Below is a small trained network, with its code and all its weights. Each question gives an input and a target symbol and asks what happens when units are switched off, that is, made to give their printed mean instead of their output.

import numpy as np


def w(rows, s, z=0):
    codes = np.array(rows[::2]) - 128.0
    scale = np.full(codes.shape[1], s)
    scale[-1] = z or s
    return codes * scale


def f(y):
    return np.maximum(y, 0)


def softmax(a):
    e = np.exp(a - a.max(-1, keepdims=True))
    return e / e.sum(-1, keepdims=True)


def log_softmax(a):
    a = a - a.max(-1, keepdims=True)
    return a - np.log(np.exp(a).sum(-1, keepdims=True))


def net(x, mask):
    ids = ['αβδεζησφψ'.index(c) for c in x.split()]
    T = len(ids)
    res = E[ids] + P[:T]
    r = res
    for j in range(3):
        rows = slice(2 * j, 2 * j + 2)
        q, k, v = (r @ M[0][rows].T for M in (Q, K, V))
        z = softmax(np.where(np.tri(T) > 0, q @ k.T / 2**0.5, -1e9)) @ v
        o = O[0][rows]
        res = res + np.where(mask[j], z, o[:, -1]) @ o[:, :-1]
    y = f(res @ A[0][:, :-1].T + A[0][:, -1])
    res = res + np.where(mask[3:19], y, B[0][:, -1]) @ B[0][:, :-1]
    return log_softmax(res[-1] @ U[:, :-1].T + U[:, -1])


Q, K, V, O, A, B = {}, {}, {}, {}, {}, {}
E = w([
[101,174,89],'α',
[105,170,86],'β',
[112,168,91],'δ',
[115,166,81],'ε',
[153,93,104],'ζ',
[124,174,133],'η',
[196,156,85],'σ',
[208,156,132],'φ',
[155,244,214],'ψ',
],0.011)
P = w([
[117,71,106],'0',
[139,80,98],'1',
[142,103,91],'2',
[142,129,85],'3',
[142,151,82],'4',
[146,173,78],'5',
[148,194,78],'6',
[155,217,70],'7',
[157,238,65],'8',
[167,254,61],'9',
],0.0065)
Q[0] = w([
[161,135,126],'H1',
[159,114,135],'H1',
[37,2,237],'H2',
[17,76,161],'H2',
[214,168,65],'H3',
[121,71,232],'H3',
],0.034)
K[0] = w([
[97,143,154],'H1',
[97,117,147],'H1',
[61,37,162],'H2',
[123,3,175],'H2',
[153,190,209],'H3',
[87,26,131],'H3',
],0.03)
V[0] = w([
[88,40,88],'H1',
[47,201,124],'H1',
[206,148,103],'H2',
[50,208,111],'H2',
[251,92,137],'H3',
[118,99,4],'H3',
],0.019)
O[0] = w([
[181,86,214,75],'H1',
[24,120,131,141],'H1',
[181,113,53,254],'H2',
[197,72,202,165],'H2',
[251,205,122,187],'H3',
[171,25,39,82],'H3',
],0.014,0.0097)
A[0] = w([
[152,6,76,104],'N1',
[43,46,130,28],'N2',
[29,96,96,92],'N3',
[197,42,192,25],'N4',
[155,44,156,37],'N5',
[145,29,230,82],'N6',
[2,130,145,159],'N7',
[150,162,127,135],'N8',
[36,91,180,40],'N9',
[134,26,196,253],'N10',
[127,148,110,144],'N11',
[131,105,113,206],'N12',
[172,157,224,105],'N13',
[121,152,72,136],'N14',
[48,139,144,106],'N15',
[99,96,170,239],'N16',
],0.0085,0.0083)
B[0] = w([
[6,197,125,254],'N1',
[17,170,60,142],'N2',
[131,215,105,138],'N3',
[44,15,196,147],'N4',
[100,8,124,146],'N5',
[142,42,23,146],'N6',
[202,186,69,185],'N7',
[101,84,149,232],'N8',
[150,176,9,132],'N9',
[246,241,245,177],'N10',
[123,90,131,199],'N11',
[165,52,139,201],'N12',
[74,56,106,185],'N13',
[134,64,143,243],'N14',
[171,125,82,163],'N15',
[209,193,154,167],'N16',
],0.024,0.0093)
U = w([
[192,180,93,2],'α',
[153,180,146,62],'β',
[163,179,171,60],'δ',
[141,157,183,206],'ε',
[153,106,219,116],'ζ',
[234,170,218,147],'η',
[101,103,79,159],'σ',
[253,88,145,152],'φ',
[190,164,135,135],'ψ',
],0.0056,0.004)

Each question gives the input, a string of symbols that net reads in full, and the target symbol t.
The units are the heads (2 rows each of Q, K, V and O) and the neurons (one row each of A and B). Each row of codes is followed by its name. A weight is (code - 128) times the scale printed after its matrix; where a second scale follows, it is the last column's (O, A, B and U).
mask holds one flag per unit, heads first, then neurons. A switched-off unit (its flag False) gives its mean, the last column of its rows in O or B, instead of its output. The means were averaged over made-up inputs and are rounded, as every weight is.
A unit's drop is (log p(t) with every unit on - log p(t) with that unit switched off) / (log p(t) with every unit on - log p(t) with every unit switched off).
The circuit of an input: a set's keep is (log p(t) with only the set's units on - log p(t) with every unit switched off) / (log p(t) with every unit on - log p(t) with every unit switched off). Starting from the 12 units with the biggest drops (on a tie, the unit counted first), units are removed one at a time, each time the one whose removal leaves the highest keep (on an exact tie, the one counted first), for as long as the keep stays at least 0.8.
circuit, biggest first: the units of the circuit, biggest drop first
most important unit: the unit with the biggest drop
top k neurons: the k neurons with the biggest drops, biggest first
which heads matter: for each layer, one digit per head in row order, 1 if its drop is at least 0.15 and else 0, layers parted by /
input φ δ η φ α η, target φ: circuit, biggest first -> N1
input α β α ε, target ε: circuit, biggest first -> N10, H3, N1, H2
input σ β ζ β ζ, target ζ: top 4 neurons -> N10, N4, N1, N5
input ε ε δ, target ε: circuit, biggest first -> N10, N1, H3, H1
input δ β ζ η ζ δ β σ δ, target σ: circuit, biggest first -> H3, N1, N10
input σ δ φ ζ σ η, target σ: which heads matter -> 011
input σ β β σ σ β ε, target σ: which heads matter -> 001
input ψ ε β, target α: which heads matter -> 111
input δ ε η φ β σ ε, target σ: circuit, biggest first -> H3, N10, N1
input ζ ε η φ ζ δ η δ, target η: circuit, biggest first -> H2, N10, H3
input ψ ψ φ, target α: circuit, biggest first -> H1, H3, N7, N15
input ε σ β, target σ: circuit, biggest first -> H3, N1
input φ σ ε α σ φ β, target φ: top 2 neurons -> N1, N14
input ε η δ, target η: circuit, biggest first -> N10, H2, H1, H3
input σ φ β ε ζ ε, target ζ: most important unit -> H2
input β δ η δ φ σ, target φ: which heads matter -> 001
input φ σ η ζ σ σ η β, target σ: which heads matter -> 001
input β η σ ε η α ζ, target η: circuit, biggest first -> N10, H2
input ζ α β, target ζ: circuit, biggest first -> H1, N4, H2
input α β η ζ α, target η: circuit, biggest first -> N10, H2, H1
input ψ η η, target α: which heads matter -> 111
input σ ζ ε φ ζ η ζ, target η: top 2 neurons -> N10, N13
input η ε β, target η: which heads matter -> 110
